Here is a tiny trained network, its code and every weight. The questions are about switching its units off for an input and a class, where a switched-off unit gives its printed mean instead of its output.

import numpy as np


def w(rows, s, z=0):
    codes = np.array(rows[::2]) - 128.0
    scale = np.full(codes.shape[1], s)
    scale[-1] = z or s
    return codes * scale


def norm(h):
    return h / np.sqrt((h * h).mean(-1, keepdims=True) + 1e-5)


def f(y):
    return np.maximum(y, 0)


def log_softmax(a):
    a = a - a.max(-1, keepdims=True)
    return a - np.log(np.exp(a).sum(-1, keepdims=True))


def net(x, mask):
    res = np.array(x, float).reshape(1, 2) / 4 @ E
    u = 0
    for l in range(3):
        y = f(norm(res) @ A[l][:, :-1].T + A[l][:, -1])
        res = res + np.where(mask[u : u + 4], y, B[l][:, -1]) @ B[l][:, :-1]
        u += 4
    return log_softmax(norm(res)[-1] @ U[:, :-1].T + U[:, -1])


A, B = {}, {}
E = w([
[136,146,64,126,225,130,2,201,81,42,226,129],'x0',
[172,211,66,20,77,11,95,119,67,87,16,167],'x1',
],0.0068)
A[0] = w([
[207,213,206,148,199,67,130,192,87,41,115,253,143],'0.n0',
[113,107,182,154,153,59,160,113,182,166,185,91,232],'0.n1',
[101,107,161,163,99,119,104,102,102,115,193,69,251],'0.n2',
[170,161,56,126,108,142,206,100,79,147,99,209,195],'0.n3',
],0.0041,0.0027)
B[0] = w([
[144,82,184,117,167,114,239,170,123,185,157,47,252],'0.n0',
[167,147,122,47,156,5,183,56,64,46,158,107,231],'0.n1',
[128,100,133,96,180,23,196,72,33,193,109,99,225],'0.n2',
[97,33,138,179,208,96,115,19,11,102,254,97,247],'0.n3',
],0.0046,0.0041)
A[1] = w([
[121,150,86,146,153,172,2,189,131,83,133,150,86],'1.n0',
[97,117,168,184,143,205,158,123,192,150,156,141,3],'1.n1',
[123,106,132,144,152,124,98,151,106,106,148,88,145],'1.n2',
[106,133,146,141,48,169,145,94,203,160,89,139,114],'1.n3',
],0.0088,0.0026)
B[1] = w([
[114,183,123,211,135,207,172,159,191,124,196,186,212],'1.n0',
[106,65,113,1,77,88,113,135,52,127,130,62,203],'1.n1',
[119,182,176,171,146,200,113,37,180,152,92,151,253],'1.n2',
[158,146,71,244,155,153,19,185,145,73,111,243,189],'1.n3',
],0.008,0.005)
A[2] = w([
[142,104,132,191,93,81,190,107,114,123,107,195,124],'2.n0',
[63,79,132,145,128,212,124,172,136,91,233,21,208],'2.n1',
[127,74,143,237,36,156,134,124,146,149,56,188,2],'2.n2',
[159,234,85,1,86,116,128,146,99,108,118,176,155],'2.n3',
],0.0066,0.002)
B[2] = w([
[114,195,141,155,201,216,84,171,179,134,171,124,248],'2.n0',
[164,108,75,61,18,39,136,182,110,109,25,152,255],'2.n1',
[181,180,69,173,159,154,96,167,149,32,191,187,202],'2.n2',
[110,2,129,92,36,114,158,147,141,142,97,102,237],'2.n3',
],0.0079,0.0057)
U = w([
[149,184,85,203,142,173,129,179,174,76,147,232,158],'0',
[136,37,98,8,70,53,153,149,100,114,87,93,184],'1',
[97,146,227,150,199,155,165,50,133,193,145,82,196],'2',
[79,142,157,127,119,112,127,166,135,196,127,115,2],'3',
],0.013,0.0036)

Each question gives the input, the list of numbers given to net, and the class t.
The units are the neurons (one row each of A and B). Each row of codes is followed by its name. A weight is (code - 128) times the scale printed after its matrix; where a second scale follows, it is the last column's (A, B and U).
mask holds one flag per neuron, layer by layer. A switched-off neuron (its flag False) gives its mean, the last column of its row in B, instead of its output. The means were averaged over made-up inputs and are rounded, as every weight is.
A unit's drop is (log p(t) with every unit on - log p(t) with that unit switched off) / (log p(t) with every unit on - log p(t) with every unit switched off).
The circuit of an input: a set's keep is (log p(t) with only the set's units on - log p(t) with every unit switched off) / (log p(t) with every unit on - log p(t) with every unit switched off). Starting from all 12 units, units are removed one at a time, each time the one whose removal leaves the highest keep (on an exact tie, the one counted first), for as long as the keep stays at least 0.8.
units of the circuit, in order: the units of the circuit, biggest drop first
most important unit: the unit with the biggest drop
top k neurons: the k neurons with the biggest drops, biggest first
k most important neurons of layer l: the k neurons of layer l with the biggest drops, biggest first
drop when u is switched off: that unit's drop, to one decimal
input [-1,2], class 2: most important unit : 0.n3
input [1,-3], class 2: top 4 neurons : (0.n1; 0.n2; 1.n1; 1.n2)
input [3,-4], class 1: top 2 neurons : (2.n1; 2.n0)
input [-1,-2], class 2: top 3 neurons : (0.n1; 2.n1; 1.n1)
input [-3,3], class 2: top 3 neurons : (0.n3; 2.n1; 1.n1)
input [-7,-7], class 0: 2 most important neurons of layer 0 : (0.n3; 0.n0)
input [3,-2], class 2: units of the circuit, in order : (1.n2; 2.n2)
input [-2,3], class 2: top 2 neurons : (2.n1; 0.n3)
input [-5,-6], class 1: top 2 neurons : (1.n1; 1.n2)
input [-1,1], class 2: 2 most important neurons of layer 1 : (1.n3; 1.n0)
input [3,2], class 2: top 2 neurons : (1.n2; 0.n0)
input [-2,2], class 2: top 4 neurons : (0.n3; 2.n1; 1.n3; 1.n1)
input [0,3], class 2: top 3 neurons : (0.n3; 2.n1; 1.n1)
input [-8,-4], class 0: units of the circuit, in order : (1.n3)
input [-6,-3], class 0: drop when 1.n3 is switched off : 2.4
input [2,-5], class 1: drop when 0.n1 is switched off : 0.0
input [2,0], class 2: drop when 1.n2 is switched off : 1.1
